Here is a tiny trained network, its code and every weight. The questions are about switching its units off for an input and a target symbol, where a switched-off unit gives its printed mean instead of its output.

import numpy as np


def w(rows, s, z=0):
    codes = np.array(rows[::2]) - 128.0
    scale = np.full(codes.shape[1], s)
    scale[-1] = z or s
    return codes * scale


def norm(h):
    return h / np.sqrt((h * h).mean(-1, keepdims=True) + 1e-5)


def f(y):
    return y / 2 * (1 + np.tanh(0.7978845608 * (y + 0.044715 * y**3)))


def softmax(a):
    e = np.exp(a - a.max(-1, keepdims=True))
    return e / e.sum(-1, keepdims=True)


def log_softmax(a):
    a = a - a.max(-1, keepdims=True)
    return a - np.log(np.exp(a).sum(-1, keepdims=True))


def net(x, mask):
    ids = ['ΔΣγζμξ'.index(c) for c in x.split()]
    T = len(ids)
    res = E[ids] + P[:T]
    u = 0
    for l in range(3):
        q, k, v = (norm(res) @ M[l].T for M in (Q, K, V))
        z = softmax(np.where(np.tri(T) > 0, q @ k.T / 4**0.5, -1e9)) @ v
        res = res + np.where(mask[u], z, O[l][:, -1]) @ O[l][:, :-1]
        u += 1
        y = f(norm(res) @ A[l][:, :-1].T + A[l][:, -1])
        res = res + np.where(mask[u : u + 4], y, B[l][:, -1]) @ B[l][:, :-1]
        u += 4
    return log_softmax(norm(res)[-1] @ U[:, :-1].T + U[:, -1])


Q, K, V, O, A, B = {}, {}, {}, {}, {}, {}
E = w([
[153,52,78,85,83,98,199,119],'Δ',
[88,204,93,93,168,155,174,177],'Σ',
[152,174,157,133,97,148,165,55],'γ',
[117,113,185,128,106,16,114,70],'ζ',
[2,108,124,121,153,97,92,143],'μ',
[65,141,80,163,95,207,124,87],'ξ',
],0.0008)
P = w([
[109,106,205,135,10,148,106,116],'0',
[119,160,92,177,121,102,186,78],'1',
[122,151,96,189,111,87,152,179],'2',
[161,150,154,101,89,160,99,160],'3',
[147,100,140,157,232,139,170,137],'4',
[126,171,98,100,151,124,157,80],'5',
[173,104,149,156,125,138,101,233],'6',
[171,153,131,38,71,139,78,128],'7',
[145,62,114,213,240,90,165,119],'8',
[120,166,67,96,86,96,129,66],'9',
],0.0013)
Q[0] = w([
[168,59,214,123,254,193,164,129],'L0H1',
[129,200,135,6,4,158,39,127],'L0H1',
[73,224,31,72,75,58,152,15],'L0H1',
[70,163,50,182,182,45,213,39],'L0H1',
],0.0048)
K[0] = w([
[134,136,102,253,154,102,183,222],'L0H1',
[92,168,97,58,160,133,158,13],'L0H1',
[138,190,81,21,45,122,69,95],'L0H1',
[168,166,124,94,24,118,40,201],'L0H1',
],0.0052)
V[0] = w([
[242,141,144,85,97,204,169,3],'L0H1',
[181,231,69,166,100,212,164,78],'L0H1',
[182,81,188,158,95,13,97,43],'L0H1',
[187,252,221,93,161,69,180,147],'L0H1',
],0.0018)
O[0] = w([
[130,54,160,190,243,104,150,155,207],'L0H1',
[101,105,136,231,144,68,165,203,253],'L0H1',
[191,151,101,85,250,216,123,201,152],'L0H1',
[111,36,32,222,124,194,103,138,24],'L0H1',
],0.0022,0.00061)
A[0] = w([
[60,173,163,98,123,122,81,104,120],'L0N1',
[169,169,171,53,31,184,163,55,140],'L0N2',
[76,112,217,128,160,5,105,122,132],'L0N3',
[181,155,77,170,150,76,187,70,254],'L0N4',
],0.0022,0.00044)
B[0] = w([
[228,79,143,199,109,165,127,96,138],'L0N1',
[168,195,98,222,218,7,160,177,182],'L0N2',
[160,157,123,120,78,200,235,226,235],'L0N3',
[107,80,161,49,78,168,116,201,254],'L0N4',
],0.0017,0.00096)
Q[1] = w([
[118,205,236,153,69,138,113,2],'L1H1',
[149,159,22,53,195,46,204,194],'L1H1',
[150,242,171,118,70,104,131,57],'L1H1',
[145,137,230,129,146,146,72,138],'L1H1',
],0.0019)
K[1] = w([
[4,142,61,50,191,136,161,165],'L1H1',
[125,108,198,172,101,72,14,102],'L1H1',
[31,85,104,77,177,136,94,141],'L1H1',
[151,132,117,129,215,139,159,101],'L1H1',
],0.0025)
V[1] = w([
[87,146,206,116,118,178,87,170],'L1H1',
[158,80,6,104,154,71,157,172],'L1H1',
[137,67,165,74,130,124,90,96],'L1H1',
[99,135,206,122,118,152,81,135],'L1H1',
],0.0018)
O[1] = w([
[188,132,27,120,96,80,172,144,169],'L1H1',
[49,182,228,118,127,148,69,4,66],'L1H1',
[84,160,132,240,179,47,119,129,1],'L1H1',
[202,167,26,148,139,86,212,151,131],'L1H1',
],0.0015,0.00097)
A[1] = w([
[20,188,203,214,189,178,50,81,182],'L1N1',
[159,176,92,172,51,208,118,196,223],'L1N2',
[8,115,170,216,6,69,181,146,42],'L1N3',
[154,218,176,128,203,162,208,90,254],'L1N4',
],0.0017,0.00097)
B[1] = w([
[210,145,135,68,90,87,236,249,79],'L1N1',
[32,123,126,81,118,153,172,70,255],'L1N2',
[170,105,53,101,43,214,201,100,200],'L1N3',
[102,55,166,54,56,94,140,206,229],'L1N4',
],0.0017,0.001)
Q[2] = w([
[194,89,188,139,107,5,126,33],'L2H1',
[74,134,119,147,121,249,130,149],'L2H1',
[63,109,184,129,85,156,145,105],'L2H1',
[166,170,93,102,183,49,132,89],'L2H1',
],0.0021)
K[2] = w([
[32,73,39,7,95,188,96,13],'L2H1',
[208,132,187,220,43,115,103,200],'L2H1',
[128,108,82,162,107,169,63,173],'L2H1',
[54,163,142,77,190,57,138,59],'L2H1',
],0.0017)
V[2] = w([
[38,133,78,6,157,130,172,160],'L2H1',
[87,134,45,79,190,127,195,125],'L2H1',
[82,136,170,138,119,122,72,38],'L2H1',
[104,144,205,184,95,166,79,194],'L2H1',
],0.0013)
O[2] = w([
[128,114,218,250,106,123,106,48,225],'L2H1',
[122,188,230,195,130,121,79,124,186],'L2H1',
[159,113,53,181,141,147,166,160,1],'L2H1',
[123,100,58,73,138,138,170,71,113],'L2H1',
],0.0015,0.0013)
A[2] = w([
[109,124,151,108,89,153,124,123,151],'L2N1',
[171,158,60,66,252,182,31,151,10],'L2N2',
[152,73,192,82,178,74,66,102,97],'L2N3',
[116,159,135,143,90,132,90,155,2],'L2N4',
],0.0025,0.00095)
B[2] = w([
[77,155,162,40,103,132,114,85,253],'L2N1',
[230,92,89,11,6,196,184,155,68],'L2N2',
[7,157,113,124,82,241,108,65,137],'L2N3',
[169,73,69,93,189,92,132,43,61],'L2N4',
],0.0016,0.00064)
U = w([
[159,156,159,103,72,83,235,225,251],'Δ',
[71,86,72,190,50,181,99,12,98],'Σ',
[235,112,62,28,139,210,79,145,21],'γ',
[160,55,99,240,253,130,114,183,53],'ζ',
[25,131,213,81,152,167,76,97,172],'μ',
[179,234,100,144,158,22,52,72,48],'ξ',
],0.0037,0.0031)

Each question gives the input, a string of symbols that net reads in full, and the target symbol t.
The units are the heads (4 rows each of Q, K, V and O) and the neurons (one row each of A and B). Each row of codes is followed by its name. A weight is (code - 128) times the scale printed after its matrix; where a second scale follows, it is the last column's (O, A, B and U).
mask holds one flag per unit, layer by layer, with each layer's heads first. A switched-off unit (its flag False) gives its mean, the last column of its rows in O or B, instead of its output. The means were averaged over made-up inputs and are rounded, as every weight is.
A unit's drop is (log p(t) with every unit on - log p(t) with that unit switched off) / (log p(t) with every unit on - log p(t) with every unit switched off).
The circuit of an input: a set's keep is (log p(t) with only the set's units on - log p(t) with every unit switched off) / (log p(t) with every unit on - log p(t) with every unit switched off). Starting from the 12 units with the biggest drops (on a tie, the unit counted first), units are removed one at a time, each time the one whose removal leaves the highest keep (on an exact tie, the one counted first), for as long as the keep stays at least 0.8.
circuit, biggest first: the units of the circuit, biggest drop first
most important unit: the unit with the biggest drop
k most important neurons: the k neurons with the biggest drops, biggest first
k most important neurons of layer l: the k neurons of layer l with the biggest drops, biggest first
drop of u: that unit's drop, to one decimal
input μ Δ γ μ ζ μ ξ γ γ γ, target ζ: circuit, biggest first : L0H1
input μ μ Σ ζ Δ Σ ζ γ, target Σ: 3 most important neurons : L1N3, L1N4, L2N2
input ξ μ ξ ξ ζ ζ ξ ζ ξ, target Δ: circuit, biggest first : L0H1, L0N3
input μ Σ Δ μ, target Σ: circuit, biggest first : L0H1, L1N3
input Δ μ Δ γ, target ξ: circuit, biggest first : L0N2, L0N3
input μ ξ ζ μ Σ ξ, target ξ: circuit, biggest first : L0H1, L0N2, L0N3
input μ ξ Δ Δ ξ Σ μ ζ ζ, target ξ: 2 most important neurons : L0N2, L1N2
input ξ γ γ ξ ζ Δ Δ μ ζ, target μ: circuit, biggest first : L0H1, L2N3, L0N4
input ζ Δ ξ ξ Δ ζ Σ, target μ: 2 most important neurons of layer 0 : L0N2, L0N3
input ξ Σ Δ μ γ γ ξ Δ μ, target Δ: 2 most important neurons : L0N3, L2N3
input μ Δ γ ξ μ γ γ μ Δ Σ, target ξ: 2 most important neurons : L0N2, L0N3
input ζ μ ξ γ μ γ μ μ Σ ξ, target ξ: 2 most important neurons : L0N2, L0N3
input ξ ξ ξ ξ μ ζ μ, target ξ: 2 most important neurons : L0N2, L0N4
input ξ ζ ξ ξ ξ μ Δ Δ, target ξ: most important unit : L0N2
input μ μ Σ, target ξ: drop of L1H1 : 0.0
input ζ Δ Δ ζ Δ μ ξ Δ Σ γ, target μ: drop of L0H1 : 0.8
input γ ζ μ ζ, target γ: drop of L2N2 : 0.7
input Δ Σ γ Δ μ Δ ζ ξ γ, target γ: drop of L2N2 : 0.4
input ζ Δ Δ, target γ: 3 most important neurons : L2N2, L0N2, L0N3
input ζ Σ ζ μ ξ Σ Σ Σ ξ, target Σ: circuit, biggest first : L0H1
input ξ Δ γ γ Δ ξ ξ, target μ: 2 most important neurons of layer 1 : L1N2, L1N1
input Δ ζ γ ξ, target γ: 2 most important neurons of layer 0 : L0N3, L0N4
